Each row is followed by roughly how far along a hidden order it lies, from 0 to 15. A new part has a new order.
(in the rows, 100 means zero)
[ 89 100 105 103  92 102 106  84  85  96  99  98 114 104  97  97 103  98
 103 100 100 122  97 107  97 101 102  90  90  99  99  98  98  96  92 102
 134 100 100 101 101 105  25  95  94  98  89  99 102  89 100 107  98  94
 101  91] : 15
[ 98 101 105 103  94 103 108  88  87  97 100  97 115 105  98  97 104  98
 103 100 101 130  96 106  97 102 102  91  92 100  99  97  98  96 118 102
  98  99 100 100 104 107  26  95  95  98  87  99 103  84  99 107  98  93
 101  93] : 9
[ 94 100 104 105  92 102 106  85  85  95 101  98 122 116  97  97 104  97
 102 101 100 128  98 105  97 101 104  87  90  99 101  98  98  97  90 102
  98 102 100 101 106 106  30  97  95  97  90  98 102  86  99 108  98  96
 100  91] : 1
[ 93 100 106 103  94 102 107  90  84  97 101  98 111 105 101  97 103  98
 103 100 100 129  97 106  97 102 101  91  90  99 101  98  98  96  93 102
  95  99 100 101 104 106  24  95  95  98  88  99 102  87  97 104  99  93
 102  90] : 6
[ 89 101 105 103  95 103 107  88  86  98 100  95 103 104  98  98 103  99
 104 100 101 126  95 109  98 102 100  91  91 100  97  97  99  95 108 102
  95  96 100 101 110 107  36  94  95  99  85 100 102  85 100 106  99  90
 103  92] : 9
[ 90 100 105 103  93 102 106  86  84  96  99  97 113 105  97  98 103  98
 103 100 101 129  96 106  97 101 101  90  89 100  98  98  98  96  93 102
  95 102 100 102 104 103  23  95  95  98  88  99 102 121  98 107  99  92
 102  91] : 4
[ 89 101 105 109  94 102 107  87  86  97  99  96 112 105  98  97 103  98
 103 100 101 168  96 106  99 101 101  91  90 100  98  98  98  96  93 102
  96  98 100 101 105 106  24  95  95  98  87  99 102  88  97 108  99  92
 102  92] : 2
[ 89 100 106 105  93 102 106  86  81  96  99  97 111 105  97  98 103  98
 103 100 101 127  96 106  97 101 102  91  90 100  98  98  98  96  94 102
  95  99 100 102 105 105 130  94  95  98  88  99 103  91  99 108 100  92
 103  91] : 6
[ 89 100 106 105  92 102 105  85  82  95  99  98 172 105  97  97 103  97
 103 100 101 124  97 107  97 101 102  91  90 100  98  98  98  96  94 102
  95 100  99 101 106 104  17  95  95  98  92  98 101  87 100 108  99  93
 103  91] : 7
[ 90 101 104 119  94 103 107  87  89  97 100  96 113 105  97  97 103  99
 103 100 101 125  96 105  98 102 102  90  91 100  99  97  98  96  91 101
  97  98 101 100 104 107  34  94  95  97  87 100 103  87  98 107  97  92
 101  94] : 7
[ 90 100 106 106  90 101 105  84  75  93  99 101 120 107  97  97 103  96
 103 100 100 128  99 105  97 101 103  90  94  99  99  99  97  97  96 102
  94 102  99 102 105 102  20  96  95  98  92  97 101  89 124 108 100  96
 103  90] : 10
[ 90 100 106 105  89 101 105  85  81  94 100  99 117 106  96  97 103  97
 103 100 100 174  98 106  97 101 102  89  89  99  99  99  97  97  96 102
  95 101  99 102 105 104  16  96  95  98  92  97 101  89 100 106  99  95
 102  90] : 1
[ 91 100 106 106  89 100 103  84  80  93  99 100 125 107  96  97 103  96
 102 100 100 185 100 104  97 101 104  88  87  99 100  99  98  98  95 102
  96 103  99 102 105 103   9  97  95  97  92  96 101  92 101 108  99  97
 101  90] : 1
[ 96 100 106 107  92 102 106  86  84  96 100  98 115 106  97  97 103  98
 103 100 100 129  97 105  98 101 102  90  90  99  99  97  98  97  98 102
  95  99 100 102 103 104  19  97  95  98  89  99 102  88  99 106  99  93
 102  92] : 5
[ 92 100 107 105  92 102 106  85  87  96  99  98 133 106  97  97 104  97
 102 100 100 130  98 113  97 102 103  89  89  99 100  99  99  96  90 102
  98 102 101 101 107 105  25  95  95  97  90  98 104  91  98 107  98  96
 100  91] : 4
[ 91 100 105 105  90 102 106  84  86  94  99 100 127 107  96  97 104  96
 102 101 100 128  99 105  97 101 104  88  89  99 101  98  97  97  90 102
  98 103 100 101 105 105  18  97  95  97  92  97 102  91 137 106  98  97
 100  91] : 14
[ 91 100 104 104  91 102 106  86  87  95  99 101 122 105  97  98 104  97
 102 101 100 126  98 105  96 102 103  88  97  99 101  98  97  97  89 102
  99 102 101 100 105 107  26  96  95  97  91  98 103  89 118 108  97  96
 100  92] : 14
[ 91 100 104 107  91 102 107  87  91  96  99  98 125 105  97  97 104  98
 102 101 105 130  98 105  96 102 104  86  89  99 102  98  97  97  87 102
 101 102 101 100 105 107  20  97  95  96  90  98 111  90  98 108  96  97
  98  91] : 1
[ 92 100 104 105  90 102 105  84 103  95  99  99 127 106  96  98 104  97
 102 101 100 125  99 104  96 101 104  95  90  99 102  98  97  97  88 102
  99 103 101 100 105 107  98  96  95  97  91  98 103  91  98 107  97  97
  99  91] : 8
[ 89 100 105 104  93 102 106  86  84  96  99  98 114 105  97 100 104  97
 103 100 101 127  97 106  97 101 103  91  90  99  99  98  98  96  92 102
  96 100 100 101 104 105  24  96  95  98  90  98 102  89  99 107 106  95
 102  91] : 7
[ 90 100 105 105  90 101 105  85  84  94  99 100 122 105  96  97 103  96
 102 100 100 128  98 105  97 101 103  89  89  99 100  98  97  97  91 102
  97 102 100 101 106 104  17  96  95  97  92  97 102  91 139 106  98  97
 100  91] : 12
[ 93 100 104 106  89 102 105  84  90  94  99 100 134 106  96  97 104  96
 101 101 100 130 100 108  96 102 105  86  89  98 103  98  97  97  88 102
 101 105 101 100 106 106  32  97  95  96  93  97 103  91 132 108  96  99
  98  91] : 12
[ 93 100 105 105  92 102 114  84  85  95  99  98 118 106  97  97 104  97
 103 100 100 130  98 105  97 101 103  89  90  99  99  98  98  96  94 102
 100 102 100 101 105 119  25  96  95  97  89  98 102  89  99 107  98  95
 102  92] : 8
[ 89 100 106 105  92 102 105  86  82  95  99  98 113 106  97  97 103  98
 103 100 100 129  97 105  97 101 102  90  90  99  98  98  98  96  95 102
  94  99  99 102 105 134  14  95  94  98  90  98 101  89 100 107 100  93
 103  92] : 14
[ 90 100 106 106  90 102 106  86  82  94  99  99 117 106  96  97 103  97
 103 100 101 179  98 105  97 101 102  88  88  99  99  98  97  96  93 102
  95 101 100 102 105 105  18  96  95  98  91  98 103  92 101 108  99  95
 102  90] : 3
[ 93 100 104 105  89 101 104  85  88  95  99 100 130 107  96  97 105  96
 102 101 100 199 100 104  96 101 105  86  89  98 103  99  98  96  89 102
  99 105 101 100 106 105  11  98  95  96  94  97 103  92 100 108  97  99
  98  91] : 0
[ 91 100 105 104  92 102 108  86  87  97 103  97 116 107  97  98 104  98
 102 100 100 128  97 105  97 102 102  90  89  99 100  98  98  96  91 102
  98 101 101 100 105 107  30  94  96  97  89  99 103  88  97 107  97  94
 100  94] : 4
[ 90 101 105 103  94 103 108  87  86  97 103  96 112 106  98  98 104  99
 103 100 100 126  96 106  98 101 101  90  92 100  99  97  98  95  91 102
  96  99 100 100 103 107  24  95  95  98  87 100 103  86  96 108  98  92
 102  93] : 6
[107 100 105 104  92 102 107  89  86  96 100  98 116 110  97  97 103  97
 103 100 100 125  98 105  97 102 102  89  89  99  99  98  97  96  91 102
  96 100 100 101 105 109  19  96  95  97  90  99 102  88  99 108  98  94
 101  91] : 6
[ 89 100 107 104  92 101 106  84  79  94 101  98 113 106  97  97 103  98
 104 100 100 166  97 105  98 101 101  90  88  99  97  98  98  96  97 102
  93  99  99 102 105 103  18  95  95  99  90  98 101  88 101 107 100  92
 103  91] : 1
